Below are the code and all the weights of a small trained network. Each question names an input and a class and asks about switching units off, where a switched-off unit gives its printed mean instead of its output.

import numpy as np


def w(rows, s, z=0):
    codes = np.array(rows[::2]) - 128.0
    scale = np.full(codes.shape[1], s)
    scale[-1] = z or s
    return codes * scale


def norm(h):
    return h / np.sqrt((h * h).mean(-1, keepdims=True) + 1e-5)


def f(y):
    return y / 2 * (1 + np.tanh(0.7978845608 * (y + 0.044715 * y**3)))


def log_softmax(a):
    a = a - a.max(-1, keepdims=True)
    return a - np.log(np.exp(a).sum(-1, keepdims=True))


def net(x, mask):
    res = np.array(x, float).reshape(1, 6) / 4 @ E
    u = 0
    for l in range(2):
        y = f(norm(res) @ A[l][:, :-1].T + A[l][:, -1])
        res = res + np.where(mask[u : u + 10], y, B[l][:, -1]) @ B[l][:, :-1]
        u += 10
    return log_softmax(norm(res)[-1] @ U[:, :-1].T + U[:, -1])


A, B = {}, {}
E = w([
[129,128,126,130,127,127],'x0',
[62,186,36,91,24,117],'x1',
[129,127,123,133,127,126],'x2',
[195,169,112,71,189,2],'x3',
[122,127,133,127,126,123],'x4',
[168,203,255,172,21,125],'x5',
],0.011)
A[0] = w([
[108,96,74,6,217,136,130],'0.n0',
[192,71,76,97,145,123,72],'0.n1',
[128,199,67,45,9,115,62],'0.n2',
[11,24,107,126,150,236,127],'0.n3',
[53,103,95,118,94,200,1],'0.n4',
[93,37,119,144,151,222,60],'0.n5',
[62,149,10,72,81,135,98],'0.n6',
[144,54,144,135,249,178,114],'0.n7',
[96,149,170,217,69,254,124],'0.n8',
[112,107,183,119,112,82,93],'0.n9',
],0.01,0.0062)
B[0] = w([
[80,48,120,107,128,86,216],'0.n0',
[62,121,144,130,125,127,146],'0.n1',
[36,182,153,225,151,74,208],'0.n2',
[200,244,131,155,184,181,248],'0.n3',
[164,185,87,67,96,189,162],'0.n4',
[150,214,114,196,126,111,189],'0.n5',
[206,77,56,78,101,113,205],'0.n6',
[35,169,183,167,158,101,225],'0.n7',
[75,19,158,93,116,129,254],'0.n8',
[160,125,127,123,139,148,131],'0.n9',
],0.011,0.0086)
A[1] = w([
[57,113,61,76,75,160,104],'1.n0',
[90,77,145,180,134,92,114],'1.n1',
[178,131,219,138,141,139,108],'1.n2',
[93,167,145,90,43,115,94],'1.n3',
[107,238,61,151,190,182,101],'1.n4',
[206,183,151,158,84,196,183],'1.n5',
[163,247,175,100,102,103,100],'1.n6',
[173,84,52,83,111,163,103],'1.n7',
[191,142,6,82,119,147,3],'1.n8',
[124,47,144,90,167,151,90],'1.n9',
],0.014,0.0041)
B[1] = w([
[77,148,135,146,54,141,199],'1.n0',
[127,136,68,35,139,225,212],'1.n1',
[210,83,34,134,80,119,217],'1.n2',
[84,187,106,174,205,184,186],'1.n3',
[223,248,195,186,136,119,254],'1.n4',
[72,60,112,73,169,58,231],'1.n5',
[177,132,139,186,165,120,213],'1.n6',
[130,182,78,105,36,117,169],'1.n7',
[252,128,129,36,57,171,197],'1.n8',
[122,141,233,127,169,145,162],'1.n9',
],0.011,0.0072)
U = w([
[119,233,156,209,183,105,254],'0',
[78,71,156,72,227,106,96],'1',
[144,6,208,137,120,203,63],'2',
[222,75,125,169,149,82,116],'3',
[184,203,91,102,62,180,123],'4',
[83,113,30,60,84,46,65],'5',
[13,143,133,161,49,195,104],'6',
],0.024,0.0045)

Each question gives the input, the list of numbers given to net, and the class t.
The units are the neurons (one row each of A and B). Each row of codes is followed by its name. A weight is (code - 128) times the scale printed after its matrix; where a second scale follows, it is the last column's (A, B and U).
mask holds one flag per neuron, layer by layer. A switched-off neuron (its flag False) gives its mean, the last column of its row in B, instead of its output. The means were averaged over made-up inputs and are rounded, as every weight is.
A unit's drop is (log p(t) with every unit on - log p(t) with that unit switched off) / (log p(t) with every unit on - log p(t) with every unit switched off).
The circuit of an input: a set's keep is (log p(t) with only the set's units on - log p(t) with every unit switched off) / (log p(t) with every unit on - log p(t) with every unit switched off). Starting from the 12 units with the biggest drops (on a tie, the unit counted first), units are removed one at a time, each time the one whose removal leaves the highest keep (on an exact tie, the one counted first), for as long as the keep stays at least 0.8.
units of the circuit, in order: the units of the circuit, biggest drop first
top k neurons: the k neurons with the biggest drops, biggest first
k most important neurons of layer l: the k neurons of layer l with the biggest drops, biggest first
drop when u is switched off: that unit's drop, to one decimal
input [-1,1,-1,-3,4,0], class 4: 3 most important neurons of layer 0 : [0.n7; 0.n4; 0.n3]
input [0,7,2,-1,1,1], class 6: 4 most important neurons of layer 0 : [0.n3; 0.n2; 0.n6; 0.n5]
input [5,0,4,8,5,0], class 1: top 2 neurons : [0.n3; 0.n6]
input [2,-3,-8,0,-5,2], class 2: units of the circuit, in order : [0.n3]
input [-3,3,8,3,3,0], class 5: 3 most important neurons of layer 0 : [0.n3; 0.n6; 0.n2]
input [-1,2,6,0,8,-1], class 4: 2 most important neurons of layer 1 : [1.n8; 1.n5]
input [1,0,-6,-7,-8,-1], class 0: top 2 neurons : [0.n3; 0.n5]
input [-6,-8,7,0,-7,-3], class 0: 2 most important neurons of layer 0 : [0.n8; 0.n7]
input [-7,-4,-6,7,-7,1], class 3: top 2 neurons : [0.n8; 1.n2]
input [-8,8,1,6,4,1], class 0: 3 most important neurons of layer 0 : [0.n2; 0.n8; 0.n0]
input [7,1,4,-3,-3,-3], class 4: top 4 neurons : [0.n6; 1.n8; 0.n2; 0.n4]
input [-1,-1,-1,0,-5,-8], class 0: top 3 neurons : [0.n3; 0.n8; 1.n4]
input [0,-7,4,1,0,8], class 3: top 2 neurons : [1.n2; 0.n0]
input [-4,-4,-7,1,8,8], class 3: units of the circuit, in order : [1.n2]
input [4,1,-8,-3,1,5], class 6: 3 most important neurons of layer 0 : [0.n3; 0.n6; 0.n0]
input [-1,-6,1,0,-2,-8], class 0: top 3 neurons : [0.n8; 0.n3; 0.n5]
input [-5,5,4,0,-1,-5], class 4: top 4 neurons : [1.n8; 0.n8; 0.n3; 1.n5]
input [6,0,-5,6,-1,6], class 3: top 2 neurons : [0.n7; 1.n2]
input [-8,-5,4,5,-7,0], class 1: top 2 neurons : [0.n3; 1.n4]
input [1,-8,5,-1,-1,-6], class 0: units of the circuit, in order : [0.n8]
input [1,-1,-5,1,-7,-2], class 1: drop when 0.n0 is switched off : 0.3
input [1,-2,-2,7,5,-1], class 1: drop when 0.n3 is switched off : 0.1
input [-7,-2,7,4,-3,-1], class 1: drop when 0.n8 is switched off : 0.0
input [4,-1,4,6,-8,2], class 3: drop when 0.n2 is switched off : 0.1
